[145 153 123 139 111 119 137]	139, 153

[127 153 133 130 148]	133, 153

[[146 143 152 152 129 135 151]
 [102 143 100 104 101 143 154]
 [128 104 125 126 139 112 132]]	104, 154

[114 110 150 127 156]	150, 156

[108 152 127 132 134]	127, 152

[115 115 155 121 117]	155, 155

[[104 122 109 108 128]
 [122 102 150 125 131]
 [116 103 124 105 116]]	150, 150
---
[[112 137 122 129 131 116]
 [125 119 132 151 144 131]] Answer: 129

[142 121 123 114 102 130 103] Answer: 102

[[140 116 117 121 103 148 124]
 [143 134 121 111 105 154 122]] Answer: 103

[[128 129 128 128]
 [126 128 128 129]
 [103 105 104 106]] Answer: 129

[153 132 133 123] Answer: 132

[[101 120 145  99]
 [105 112 103 100]] Answer: 120

[[139 150 146 117 134 127 130]
 [140 153 150 116 131 127 118]] Answer: 134
---
[116 156 141 154] ==> 116
[150 124 132 126 134 112 131] ==> 150
[128 141 129  99 121 133 145] ==> 128
[111 107 145 124 125 150] ==> 111
[142 136 155 134] ==> 142
[126 140 118 106] ==> 126
[144  98 130 143 146] ==> 144
[151 140 146 150] ==> 151
[103 116 101 132] ==> 103
---
[120 141 124 135 106] yields 124

[[125 130 156 108 128 121 119]
 [114 143 130 123 133 127 123]] yields 119

[101 126 139 113 135] yields 126

[[116 123 134 123 147 117]
 [128 154 149 148 150 149]
 [149 111 142 147 124 141]] yields 117

[117 112 104  99 109] yields 109

[153 106 136 147 111 113 108] yields 111

[111 115 152 129 104] yields 115

[ 99 141 126 113 107 131] yields 113
---
Input: [114 128 100 142 135 109 132]
Output: 142, 142

Input: [133 116 118 105 132]
Output: 118, 133

Input: [140 146 134 140 150 116 136]
Output: 140, 150

Input: [142 140 148 113 100]
Output: 148, 148

Input: [129 106 129 128 134 128 114]
Output: 128, 134

Input: [123 105 137 128 110]
Output: 137, 137

Input: [102 119 140 103 108]
Output: 140, 140

Input: [121 126 119 134 156 122 114]
Output: 134, 156

Input:
[[109 113 136 136 129 113 135]
 [143 155 114 104 106 154 116]
 [139 134 108 120 141 131 116]]
Output: 104, 155

Input: [129 110 152 124 121]
Output: 152, 152
---
[[129, 117, 128, 141],
 [130, 108, 130, 143],
 [133, 106, 128, 144]] -> 130

[[118, 132, 133, 111],
 [125, 141, 150, 133],
 [150, 122, 121, 137]] -> 125

[[107, 131, 114, 138],
 [128, 122, 135, 130],
 [112, 138, 122, 128]] -> 128

[[136, 130, 106, 128],
 [151, 101, 123, 133],
 [113, 141, 145, 107]] -> 151

[[148, 140, 151, 129],
 [123, 130, 124, 117],
 [138, 113, 111, 110]] -> 123

[[139, 123, 127, 103],
 [126, 110, 147, 129],
 [127, 119, 137, 133]] -> 126
---
[152 139 108 105 126 114 132] => 105, 152

[[120 120 109 150 121 123 145]
 [114 123 110 145 121 124 134]
 [115 122 101 143 123 126 139]] => 145, 150

[145 151 126 100 147] => 126, 151

[107 119 132 145 123 116 155] => 145, 155

[124 116 101 133 122] => 101, 133

[123 127 137 104 113] => 137, 137

[[148 116 135 104 156]
 [134 138 139 136 107]
 [119 118 138 139 135]] => 139, 156

[149 150 142 106 152] => 142, 152

[127 112 107 119 102 130 103] => 119, 130
---
[[108 127 106 117 118]
 [104 116 107 140 142]
 [112 133 116 108 143]] -> 116

[[131 139 132 131]
 [136 152 119 140]
 [118 122 151 111]] -> 151

[[142 122 140 127 136]
 [126 133 152 122 128]
 [120 117 112 119 120]] -> 112

[[132 121 131 127 132 126 118]
 [129 137 129 131 134 125 134]
 [124 103 129 131 124 130 141]] -> 129

[[124 152 131 143 158 128]
 [103 148 144 134 135 129]
 [115 146 136 139 145 127]] -> 136

[[130 130 148 107 145]
 [130 130 145 107 145]
 [125 132 121 107 132]] -> 121

[[135 110 125 104]
 [150 135 124 141]
 [131 120 118 111]] -> 118

[[137 152 114 125]
 [137 149 116 123]
 [135 152 115 125]] -> 115
